Here is a tiny trained network, its code and every weight. The questions are about switching its units off for an input and a target symbol, where a switched-off unit gives its printed mean instead of its output.

import numpy as np


def w(rows, s, z=0):
    codes = np.array(rows[::2]) - 128.0
    scale = np.full(codes.shape[1], s)
    scale[-1] = z or s
    return codes * scale


def f(y):
    return np.maximum(y, 0)


def softmax(a):
    e = np.exp(a - a.max(-1, keepdims=True))
    return e / e.sum(-1, keepdims=True)


def log_softmax(a):
    a = a - a.max(-1, keepdims=True)
    return a - np.log(np.exp(a).sum(-1, keepdims=True))


def net(x, mask):
    ids = ['αβδεζηθλμξπστω'.index(c) for c in x.split()]
    T = len(ids)
    res = E[ids] + P[:T]
    u = 0
    for l in range(2):
        q, k, v = (res @ M[l].T for M in (Q, K, V))
        z = softmax(np.where(np.tri(T) > 0, q @ k.T / 4**0.5, -1e9)) @ v
        res = res + np.where(mask[u], z, O[l][:, -1]) @ O[l][:, :-1]
        u += 1
        y = f(res @ A[l][:, :-1].T + A[l][:, -1])
        res = res + np.where(mask[u : u + 16], y, B[l][:, -1]) @ B[l][:, :-1]
        u += 16
    return log_softmax(res[-1] @ U[:, :-1].T + U[:, -1])


Q, K, V, O, A, B = {}, {}, {}, {}, {}, {}
E = w([
[106,125,58,83,161,48,191],'α',
[138,126,13,156,140,195,144],'β',
[173,114,99,108,75,121,78],'δ',
[145,173,157,70,77,140,167],'ε',
[135,197,216,94,82,85,189],'ζ',
[127,145,172,92,180,121,75],'η',
[106,249,146,86,157,219,66],'θ',
[156,62,64,161,191,75,138],'λ',
[190,115,125,166,123,51,172],'μ',
[8,144,118,186,110,108,119],'ξ',
[178,226,205,117,170,84,112],'π',
[141,90,210,103,113,80,164],'σ',
[139,135,75,144,92,132,196],'τ',
[155,168,85,61,137,61,90],'ω',
],0.013)
P = w([
[151,141,115,2,42,6,17],'0',
[144,150,112,23,77,25,60],'1',
[132,159,129,45,102,59,89],'2',
[119,154,136,66,123,80,113],'3',
[113,154,139,82,144,92,136],'4',
[107,154,138,95,159,115,153],'5',
[98,150,141,106,170,135,171],'6',
[95,151,139,120,188,143,186],'7',
[91,143,140,129,202,159,201],'8',
[82,140,139,140,212,173,218],'9',
[82,137,137,146,230,180,231],'10',
[68,141,129,152,232,186,254],'11',
],0.0068)
Q[0] = w([
[188,131,232,213,33,170,11],'0.h1',
[110,36,48,133,172,163,131],'0.h1',
[181,2,6,179,82,159,68],'0.h1',
[92,78,8,98,125,75,110],'0.h1',
],0.0069)
K[0] = w([
[130,154,77,129,1,23,35],'0.h1',
[189,70,48,75,172,187,177],'0.h1',
[232,142,77,32,107,119,120],'0.h1',
[172,83,176,54,153,150,230],'0.h1',
],0.0086)
V[0] = w([
[6,165,30,231,101,93,106],'0.h1',
[19,173,165,208,109,105,130],'0.h1',
[61,166,168,28,178,61,210],'0.h1',
[204,162,129,146,254,199,196],'0.h1',
],0.0055)
O[0] = w([
[123,229,30,217,160,2,118,160],'0.h1',
[49,164,161,135,162,50,143,162],'0.h1',
[130,86,115,92,177,106,97,253],'0.h1',
[214,138,209,151,148,174,85,62],'0.h1',
],0.0062,0.0046)
A[0] = w([
[169,150,168,99,127,159,13,36],'0.n1',
[37,84,105,190,148,115,138,100],'0.n2',
[96,175,151,122,167,185,201,145],'0.n3',
[144,21,95,63,144,95,235,248],'0.n4',
[183,130,199,128,98,53,216,206],'0.n5',
[166,147,54,147,189,160,152,90],'0.n6',
[220,100,215,135,122,169,82,3],'0.n7',
[86,91,149,200,110,67,204,126],'0.n8',
[134,139,94,86,216,121,32,70],'0.n9',
[239,60,57,151,138,167,3,155],'0.n10',
[191,47,47,139,43,120,172,193],'0.n11',
[99,121,53,211,111,159,186,51],'0.n12',
[115,104,33,114,200,138,203,96],'0.n13',
[115,101,38,186,160,126,209,157],'0.n14',
[174,105,87,118,191,104,198,188],'0.n15',
[120,215,134,67,168,116,46,190],'0.n16',
],0.0077,0.0059)
B[0] = w([
[79,190,142,4,114,152,22,141],'0.n1',
[193,68,171,121,100,164,156,164],'0.n2',
[164,70,137,199,129,114,139,183],'0.n3',
[96,219,125,199,124,137,53,254],'0.n4',
[107,229,159,118,229,122,85,216],'0.n5',
[153,113,119,61,143,125,97,152],'0.n6',
[100,190,25,149,148,122,4,131],'0.n7',
[187,133,68,61,200,155,123,181],'0.n8',
[32,88,124,127,151,111,206,163],'0.n9',
[94,82,132,82,236,109,27,159],'0.n10',
[110,247,114,117,121,106,47,179],'0.n11',
[120,254,131,92,193,12,155,144],'0.n12',
[54,104,221,182,147,164,101,182],'0.n13',
[97,217,169,147,73,174,100,199],'0.n14',
[129,228,120,195,134,153,104,210],'0.n15',
[75,94,132,57,168,140,156,238],'0.n16',
],0.0072,0.0087)
Q[1] = w([
[85,151,193,144,121,173,98],'1.h1',
[97,115,132,96,143,122,162],'1.h1',
[201,4,10,108,47,90,150],'1.h1',
[176,111,162,95,103,105,104],'1.h1',
],0.011)
K[1] = w([
[156,116,129,137,227,128,184],'1.h1',
[145,156,255,137,123,174,115],'1.h1',
[89,151,160,53,71,51,45],'1.h1',
[146,71,84,98,53,83,127],'1.h1',
],0.0077)
V[1] = w([
[2,109,60,109,112,100,150],'1.h1',
[154,195,175,142,93,47,129],'1.h1',
[179,114,158,30,155,75,169],'1.h1',
[157,95,173,196,53,105,206],'1.h1',
],0.0079)
O[1] = w([
[120,109,132,221,227,188,180,154],'1.h1',
[76,121,169,204,2,52,124,170],'1.h1',
[137,222,227,114,155,150,49,99],'1.h1',
[26,182,102,110,151,89,100,4],'1.h1',
],0.0073,0.02)
A[1] = w([
[117,32,226,86,130,111,153,56],'1.n1',
[168,76,166,135,53,175,71,110],'1.n2',
[165,197,56,124,122,209,41,146],'1.n3',
[150,96,150,137,152,150,54,44],'1.n4',
[217,165,160,169,108,84,130,135],'1.n5',
[139,74,92,158,64,213,88,130],'1.n6',
[175,24,161,82,161,62,101,151],'1.n7',
[25,133,175,175,145,152,100,209],'1.n8',
[116,124,193,92,69,94,205,3],'1.n9',
[174,114,179,113,138,46,205,33],'1.n10',
[86,87,255,56,111,90,112,45],'1.n11',
[164,195,142,126,141,90,177,121],'1.n12',
[187,172,110,17,68,133,181,183],'1.n13',
[160,109,47,206,211,134,203,162],'1.n14',
[62,95,46,209,169,34,112,103],'1.n15',
[175,99,109,111,183,186,131,111],'1.n16',
],0.0086,0.0058)
B[1] = w([
[213,106,66,232,112,121,152,153],'1.n1',
[157,126,202,169,82,88,93,160],'1.n2',
[125,89,102,53,164,78,194,199],'1.n3',
[139,94,101,108,95,188,135,154],'1.n4',
[109,57,147,140,103,133,123,217],'1.n5',
[82,94,164,84,98,160,219,157],'1.n6',
[49,63,109,95,202,50,147,154],'1.n7',
[99,108,189,80,146,121,181,243],'1.n8',
[69,255,10,120,99,96,175,133],'1.n9',
[176,98,85,184,104,195,203,143],'1.n10',
[169,188,75,192,208,141,240,168],'1.n11',
[154,93,74,79,119,164,124,189],'1.n12',
[98,187,82,72,95,183,19,151],'1.n13',
[208,175,111,89,97,129,66,250],'1.n14',
[67,98,62,163,162,168,69,204],'1.n15',
[92,186,133,175,125,126,180,175],'1.n16',
],0.0093,0.011)
U = w([
[230,155,154,156,156,145,94,26],'α',
[118,165,163,83,94,166,89,252],'β',
[160,61,104,158,118,203,86,40],'δ',
[58,111,106,146,72,133,183,81],'ε',
[92,144,135,198,126,188,96,89],'ζ',
[189,111,58,104,76,130,160,40],'η',
[89,74,180,181,161,112,163,42],'θ',
[79,134,90,127,140,98,123,158],'λ',
[139,106,245,182,129,130,116,56],'μ',
[190,137,93,173,105,59,105,188],'ξ',
[72,60,166,82,121,114,151,137],'π',
[76,110,144,115,120,200,153,110],'σ',
[56,171,78,47,201,12,92,205],'τ',
[114,188,130,157,113,106,159,151],'ω',
],0.012,0.0046)

Each question gives the input, a string of symbols that net reads in full, and the target symbol t.
The units are the heads (4 rows each of Q, K, V and O) and the neurons (one row each of A and B). Each row of codes is followed by its name. A weight is (code - 128) times the scale printed after its matrix; where a second scale follows, it is the last column's (O, A, B and U).
mask holds one flag per unit, layer by layer, with each layer's heads first. A switched-off unit (its flag False) gives its mean, the last column of its rows in O or B, instead of its output. The means were averaged over made-up inputs and are rounded, as every weight is.
A unit's drop is (log p(t) with every unit on - log p(t) with that unit switched off) / (log p(t) with every unit on - log p(t) with every unit switched off).
The circuit of an input: a set's keep is (log p(t) with only the set's units on - log p(t) with every unit switched off) / (log p(t) with every unit on - log p(t) with every unit switched off). Starting from the 12 units with the biggest drops (on a tie, the unit counted first), units are removed one at a time, each time the one whose removal leaves the highest keep (on an exact tie, the one counted first), for as long as the keep stays at least 0.8.
circuit, biggest first: the units of the circuit, biggest drop first
unit that matters most: the unit with the biggest drop
top k neurons: the k neurons with the biggest drops, biggest first
k most important neurons of layer l: the k neurons of layer l with the biggest drops, biggest first
input μ σ ω ξ ε, target τ: unit that matters most => 0.n2
input β α β σ θ θ τ σ α ε, target β: circuit, biggest first => (1.h1, 0.h1, 1.n13, 0.n11)
input λ θ α ξ θ θ, target α: circuit, biggest first => (1.n14, 1.h1, 0.n16, 0.h1)
input ε σ π μ θ α α θ λ, target δ: circuit, biggest first => (0.h1, 0.n10, 1.n4)
input λ σ β β, target η: circuit, biggest first => (1.h1, 1.n3, 1.n14)
input σ ε σ δ σ τ β, target η: top 2 neurons => (1.n3, 1.n14)
input η π ω β ζ θ, target σ: top 2 neurons => (1.n14, 1.n13)
input ξ η η ξ β π σ ξ ξ ξ, target τ: circuit, biggest first => (0.h1, 0.n12)
input θ λ μ π β μ ξ ε, target τ: circuit, biggest first => (1.h1, 0.h1)
input μ ξ θ σ π μ, target μ: top 4 neurons => (0.n11, 1.n5, 0.n4, 0.n9)
input α α ε ε ε μ δ α ξ π, target τ: top 4 neurons => (0.n2, 0.n16, 0.n6, 0.n8)
input ω δ ε ξ θ τ, target α: top 2 neurons => (0.n11, 0.n9)
input α θ ω π, target α: circuit, biggest first => (1.h1, 1.n11, 0.h1, 0.n4)
input η τ σ η ζ ξ η, target τ: circuit, biggest first => (0.h1)
input τ ζ θ ω τ λ ξ, target η: top 3 neurons => (0.n15, 0.n4, 0.n5)
input δ π α η β α λ θ ξ π α, target μ: top 3 neurons => (0.n14, 0.n13, 0.n4)
input λ δ ζ λ α ω τ ε λ ε ξ σ, target τ: top 2 neurons => (0.n4, 0.n2)
input ξ ε τ π θ ω, target α: 3 most important neurons of layer 0 => (0.n11, 0.n16, 0.n3)
input β ε θ λ θ ξ, target α: top 2 neurons => (0.n4, 1.n14)
input η ε δ π β λ ξ π, target τ: top 3 neurons => (0.n2, 0.n11, 0.n5)
input β σ ω ξ μ ζ μ δ σ π η, target μ: top 3 neurons => (1.n3, 0.n8, 1.n15)
input σ ω λ θ θ ξ λ, target τ: most important neuron of layer 0 => (0.n11)
input η μ θ ξ π θ μ, target α: top 4 neurons => (0.n11, 0.n9, 0.n3, 0.n4)
input λ ε θ ε δ, target π: top 2 neurons => (0.n5, 1.n3)
input ξ ε σ θ λ, target α: 3 most important neurons of layer 0 => (0.n11, 0.n16, 0.n14)
input η ε ξ θ η μ λ ε α π μ, target μ: 4 most important neurons of layer 0 => (0.n11, 0.n4, 0.n9, 0.n14)
